Here is a tiny trained network, its code and every weight. The questions are about switching its units off for an input and a target symbol, where a switched-off unit gives its printed mean instead of its output.

import numpy as np


def w(rows, s, z=0):
    codes = np.array(rows[::2]) - 128.0
    scale = np.full(codes.shape[1], s)
    scale[-1] = z or s
    return codes * scale


def norm(h):
    return h / np.sqrt((h * h).mean(-1, keepdims=True) + 1e-5)


def f(y):
    return np.maximum(y, 0)


def softmax(a):
    e = np.exp(a - a.max(-1, keepdims=True))
    return e / e.sum(-1, keepdims=True)


def log_softmax(a):
    a = a - a.max(-1, keepdims=True)
    return a - np.log(np.exp(a).sum(-1, keepdims=True))


def net(x, mask):
    ids = ['Φαβδεζηλτψ'.index(c) for c in x.split()]
    T = len(ids)
    res = E[ids] + P[:T]
    u = 0
    for l in range(2):
        q, k, v = (norm(res) @ M[l].T for M in (Q, K, V))
        z = softmax(np.where(np.tri(T) > 0, q @ k.T / 4**0.5, -1e9)) @ v
        res = res + np.where(mask[u], z, O[l][:, -1]) @ O[l][:, :-1]
        u += 1
        y = f(norm(res) @ A[l][:, :-1].T + A[l][:, -1])
        res = res + np.where(mask[u : u + 16], y, B[l][:, -1]) @ B[l][:, :-1]
        u += 16
    return log_softmax(norm(res)[-1] @ U[:, :-1].T + U[:, -1])


Q, K, V, O, A, B = {}, {}, {}, {}, {}, {}
E = w([
[188,184,129,121,166,115,194,147,78,108,124,92],'Φ',
[156,89,181,162,150,127,110,137,49,187,185,146],'α',
[126,157,127,108,192,172,71,138,151,128,187,95],'β',
[153,78,159,142,215,193,129,136,144,157,115,97],'δ',
[158,104,143,138,85,231,148,95,120,136,163,99],'ε',
[133,59,66,113,111,102,109,123,182,2,137,174],'ζ',
[120,97,149,123,131,101,139,2,173,112,63,150],'η',
[72,91,62,137,104,89,84,79,113,161,64,91],'λ',
[87,194,114,182,77,117,77,71,168,150,128,128],'τ',
[82,130,183,188,106,100,112,138,176,96,100,112],'ψ',
],0.0042)
P = w([
[254,99,128,180,131,108,68,81,126,120,130,49],'0',
[194,129,136,144,118,122,82,109,92,97,103,95],'1',
[166,133,124,142,130,130,93,116,104,104,104,114],'2',
[141,127,120,146,134,125,117,129,115,115,106,118],'3',
[123,126,125,141,133,126,133,129,126,120,119,119],'4',
[104,125,127,133,143,127,146,121,130,120,131,129],'5',
[83,125,124,114,151,131,156,115,134,123,145,138],'6',
[77,123,126,112,144,133,170,122,144,129,150,141],'7',
[60,130,129,105,148,135,184,126,156,138,163,147],'8',
],0.0043)
Q[0] = w([
[146,77,108,139,177,121,114,4,103,84,175,85],'L0H1',
[207,126,138,102,67,154,83,112,28,121,123,138],'L0H1',
[113,193,198,96,192,152,172,165,97,204,159,93],'L0H1',
[190,129,153,27,163,152,153,178,162,90,188,153],'L0H1',
],0.0042)
K[0] = w([
[140,85,112,211,102,156,104,28,194,162,146,89],'L0H1',
[252,112,143,171,155,154,102,134,127,140,150,84],'L0H1',
[60,129,153,134,153,224,188,154,110,190,145,149],'L0H1',
[130,87,119,75,165,172,186,114,160,85,203,166],'L0H1',
],0.0042)
V[0] = w([
[129,111,65,94,76,84,122,117,221,56,103,120],'L0H1',
[168,210,111,119,144,116,232,142,108,78,126,92],'L0H1',
[144,118,166,123,39,243,187,62,149,109,139,124],'L0H1',
[153,116,140,136,30,75,129,153,86,91,254,185],'L0H1',
],0.0033)
O[0] = w([
[125,151,160,134,212,205,95,156,66,152,68,141,116],'L0H1',
[94,69,94,177,232,95,87,105,159,148,165,122,254],'L0H1',
[132,108,66,195,89,146,85,229,161,200,89,170,135],'L0H1',
[84,145,103,252,84,188,192,88,72,119,117,127,121],'L0H1',
],0.0036,0.0019)
A[0] = w([
[144,124,80,108,51,60,108,171,174,97,122,157,91],'L0N1',
[83,161,61,167,114,102,131,139,134,150,110,137,77],'L0N2',
[94,112,160,166,185,127,38,175,75,205,114,153,85],'L0N3',
[107,119,150,160,2,126,143,124,75,152,161,218,155],'L0N4',
[104,138,143,150,114,189,198,77,104,136,71,114,89],'L0N5',
[165,143,190,92,145,176,164,194,70,176,130,121,120],'L0N6',
[168,116,99,147,105,124,140,193,151,163,130,138,65],'L0N7',
[152,128,151,114,132,196,127,127,170,140,171,101,102],'L0N8',
[85,117,112,93,111,190,93,154,143,156,61,188,166],'L0N9',
[155,226,151,72,79,157,174,180,90,119,100,124,64],'L0N10',
[137,126,155,81,114,144,91,123,138,155,101,93,83],'L0N11',
[148,150,67,170,84,168,144,208,152,170,100,143,32],'L0N12',
[160,119,99,153,116,95,147,213,152,158,107,170,56],'L0N13',
[110,153,156,91,160,153,170,130,90,139,155,169,86],'L0N14',
[139,145,143,117,97,202,154,69,122,100,160,103,4],'L0N15',
[178,201,153,79,82,155,178,182,66,123,104,118,17],'L0N16',
],0.0038,0.0029)
B[0] = w([
[121,70,125,140,120,128,52,92,176,129,144,103,157],'L0N1',
[112,102,130,119,109,136,108,81,151,100,124,76,165],'L0N2',
[143,83,116,143,12,129,127,62,194,108,139,81,190],'L0N3',
[143,165,89,100,241,114,163,158,144,104,73,85,251],'L0N4',
[138,66,108,123,106,90,74,114,176,143,173,107,179],'L0N5',
[97,69,112,143,151,180,50,82,134,76,121,160,199],'L0N6',
[137,124,92,114,135,127,121,141,126,127,180,65,155],'L0N7',
[122,106,84,129,129,91,87,143,121,69,223,115,186],'L0N8',
[134,173,101,121,210,59,182,119,102,84,142,99,239],'L0N9',
[127,32,144,158,110,128,35,93,183,201,172,97,149],'L0N10',
[127,168,115,160,129,103,178,138,93,128,154,159,153],'L0N11',
[125,185,157,110,181,82,128,151,76,125,124,125,163],'L0N12',
[126,90,90,124,125,168,121,126,153,100,168,86,149],'L0N13',
[152,79,136,167,139,110,108,111,140,109,147,104,183],'L0N14',
[98,68,109,132,112,139,60,134,130,121,136,131,148],'L0N15',
[133,4,132,136,75,169,47,68,164,160,186,145,153],'L0N16',
],0.0035,0.0014)
Q[1] = w([
[74,75,71,131,217,31,198,57,192,111,215,16],'L1H1',
[157,125,116,125,141,112,74,63,95,83,59,75],'L1H1',
[108,89,126,123,140,70,254,147,116,148,143,157],'L1H1',
[124,75,116,118,218,160,162,101,179,24,178,106],'L1H1',
],0.0063)
K[1] = w([
[1,121,120,112,131,131,142,132,186,110,134,145],'L1H1',
[70,182,134,181,72,94,77,140,153,135,84,95],'L1H1',
[66,127,110,73,158,157,144,113,141,148,200,121],'L1H1',
[10,125,119,112,137,104,157,89,160,137,101,140],'L1H1',
],0.0076)
V[1] = w([
[151,80,63,113,120,165,98,252,19,141,185,44],'L1H1',
[172,108,255,204,149,142,140,201,177,32,150,145],'L1H1',
[162,17,183,111,132,91,244,98,109,167,53,145],'L1H1',
[180,230,232,167,92,89,120,103,157,195,167,8],'L1H1',
],0.0029)
O[1] = w([
[121,99,96,34,118,147,216,72,182,119,204,111,32],'L1H1',
[42,129,212,118,110,99,154,182,157,116,111,11,190],'L1H1',
[169,86,88,110,61,42,110,208,84,98,148,132,2],'L1H1',
[4,85,101,153,179,86,145,142,171,176,152,216,94],'L1H1',
],0.0038,0.00082)
A[1] = w([
[99,113,85,95,106,185,187,147,178,159,136,126,3],'L1N1',
[117,165,120,128,130,196,177,172,51,111,96,144,137],'L1N2',
[33,132,170,139,101,124,120,190,116,134,91,121,112],'L1N3',
[142,172,164,134,87,170,115,142,71,130,89,119,126],'L1N4',
[135,122,117,152,155,116,113,143,133,167,137,184,130],'L1N5',
[157,158,112,73,100,99,124,184,72,176,96,198,110],'L1N6',
[131,115,184,2,110,80,133,166,170,155,150,128,29],'L1N7',
[137,104,89,165,113,127,110,166,148,100,115,135,127],'L1N8',
[85,113,110,145,79,95,199,136,81,106,154,150,13],'L1N9',
[101,163,108,191,138,187,111,136,146,155,113,193,75],'L1N10',
[134,132,146,118,121,192,160,132,123,106,129,82,101],'L1N11',
[191,135,91,105,130,144,115,107,80,134,156,197,61],'L1N12',
[129,175,134,122,167,113,181,161,49,121,122,148,173],'L1N13',
[96,150,180,76,140,123,157,87,147,140,143,143,23],'L1N14',
[147,132,135,162,101,94,80,200,67,137,97,136,83],'L1N15',
[120,66,137,157,88,126,49,75,169,125,148,110,118],'L1N16',
],0.0061,0.0024)
B[1] = w([
[129,97,99,175,144,25,55,108,153,157,211,91,154],'L1N1',
[165,224,115,99,184,127,192,206,54,158,137,102,161],'L1N2',
[75,33,83,39,143,101,120,175,143,138,134,58,163],'L1N3',
[106,120,120,154,177,74,137,120,172,168,185,152,169],'L1N4',
[119,133,100,142,130,173,125,129,109,78,99,85,184],'L1N5',
[171,142,113,100,198,139,195,141,128,60,192,78,142],'L1N6',
[208,111,90,197,150,170,156,167,241,146,52,159,138],'L1N7',
[110,165,168,106,116,130,105,111,137,197,149,117,182],'L1N8',
[124,83,151,168,108,94,171,138,144,6,196,184,154],'L1N9',
[106,97,44,221,167,136,117,91,136,96,130,96,176],'L1N10',
[159,137,128,144,113,113,110,111,119,78,123,39,211],'L1N11',
[127,49,55,47,142,109,135,109,128,161,126,123,176],'L1N12',
[125,190,143,122,125,169,165,195,54,175,98,162,207],'L1N13',
[123,169,164,74,158,141,143,99,164,182,147,157,141],'L1N14',
[153,149,139,151,159,36,67,113,177,168,192,165,166],'L1N15',
[109,136,166,110,2,165,104,109,114,145,81,163,253],'L1N16',
],0.0051,0.0035)
U = w([
[154,158,87,134,255,98,190,187,112,107,164,102,228],'Φ',
[106,95,171,160,51,118,219,160,97,71,180,220,84],'α',
[77,204,212,71,151,182,174,52,156,194,171,166,55],'β',
[184,124,147,134,111,178,183,186,232,157,66,173,78],'δ',
[119,44,128,145,73,90,43,27,191,116,140,95,252],'ε',
[178,196,197,117,67,192,136,135,57,82,77,41,113],'ζ',
[179,199,181,162,113,66,44,174,101,202,136,208,71],'η',
[181,94,50,29,109,155,128,114,61,169,110,188,76],'λ',
[75,144,78,238,149,204,114,108,104,134,78,162,62],'τ',
[24,80,161,87,113,110,114,233,110,174,82,99,47],'ψ',
],0.0042,0.0038)

Each question gives the input, a string of symbols that net reads in full, and the target symbol t.
The units are the heads (4 rows each of Q, K, V and O) and the neurons (one row each of A and B). Each row of codes is followed by its name. A weight is (code - 128) times the scale printed after its matrix; where a second scale follows, it is the last column's (O, A, B and U).
mask holds one flag per unit, layer by layer, with each layer's heads first. A switched-off unit (its flag False) gives its mean, the last column of its rows in O or B, instead of its output. The means were averaged over made-up inputs and are rounded, as every weight is.
A unit's drop is (log p(t) with every unit on - log p(t) with that unit switched off) / (log p(t) with every unit on - log p(t) with every unit switched off).
The circuit of an input: a set's keep is (log p(t) with only the set's units on - log p(t) with every unit switched off) / (log p(t) with every unit on - log p(t) with every unit switched off). Starting from the 12 units with the biggest drops (on a tie, the unit counted first), units are removed one at a time, each time the one whose removal leaves the highest keep (on an exact tie, the one counted first), for as long as the keep stays at least 0.8.
units of the circuit, in order: the units of the circuit, biggest drop first
k most important neurons: the k neurons with the biggest drops, biggest first
k most important neurons of layer l: the k neurons of layer l with the biggest drops, biggest first
input ζ ψ Φ Φ Φ ψ Φ Φ ε, target ε: units of the circuit, in order	L1N1
input λ ζ ζ λ β, target λ: units of the circuit, in order	L1H1, L1N12
input α Φ Φ Φ β, target β: units of the circuit, in order	L1H1, L1N14
input α δ Φ, target ε: 2 most important neurons	L0N16, L0N10
input Φ α β τ ζ ζ, target τ: units of the circuit, in order	L0H1, L1H1
input ε Φ δ, target ε: 2 most important neurons	L1N1, L0N3
input τ Φ Φ ψ λ Φ Φ α λ, target Φ: 2 most important neurons	L1N6, L1N16
input Φ β Φ α, target β: units of the circuit, in order	L1H1, L1N14, L1N10
input α ζ δ β, target ζ: units of the circuit, in order	L1H1, L1N11
input ζ ψ η, target ψ: units of the circuit, in order	L1H1, L1N3, L0H1
input Φ Φ Φ Φ Φ τ ζ ζ τ, target τ: units of the circuit, in order	L1H1, L1N10
input α λ Φ β λ ζ, target λ: units of the circuit, in order	L1H1, L0H1, L1N12
input α ζ δ δ ζ Φ λ, target λ: units of the circuit, in order	L1H1, L0H1
input ζ α η ζ λ Φ Φ α, target α: units of the circuit, in order	L0H1, L1H1, L1N9
input τ ζ ε Φ ζ ζ, target Φ: units of the circuit, in order	L0H1, L1N2
input Φ ε λ β β τ ζ, target τ: units of the circuit, in order	L1H1, L0H1
input ε ε Φ, target ε: units of the circuit, in order	L1H1, L0N16, L0N10
input ψ ζ Φ α η η, target η: units of the circuit, in order	L1H1, L1N15
input Φ λ Φ Φ λ α, target λ: 2 most important neurons	L1N12, L0N4
input β ζ λ η η η ζ ε λ, target Φ: 2 most important neurons	L1N6, L0N9
input α Φ Φ, target α: 2 most important neurons	L1N9, L0N4
input ζ τ ζ α, target τ: 2 most important neurons	L0N4, L1N10
input ζ Φ Φ β η α ε δ, target ε: 2 most important neurons of layer 1	L1N1, L1N13
input τ ζ α ε ζ α, target ζ: 2 most important neurons of layer 0	L0N4, L0N3
input ψ ψ ζ Φ τ Φ δ ζ, target Φ: 2 most important neurons of layer 1	L1N16, L1N2
input λ Φ η ζ, target η: 2 most important neurons	L1N15, L1N8
input ε ε α, target ε: most important neuron	L0N3
input λ Φ Φ ζ α η α Φ, target η: 2 most important neurons	L1N15, L0N14
input α λ α, target λ: 2 most important neurons	L0N4, L1N12
input ε α ε λ ζ, target λ: most important neuron of layer 0	L0N9
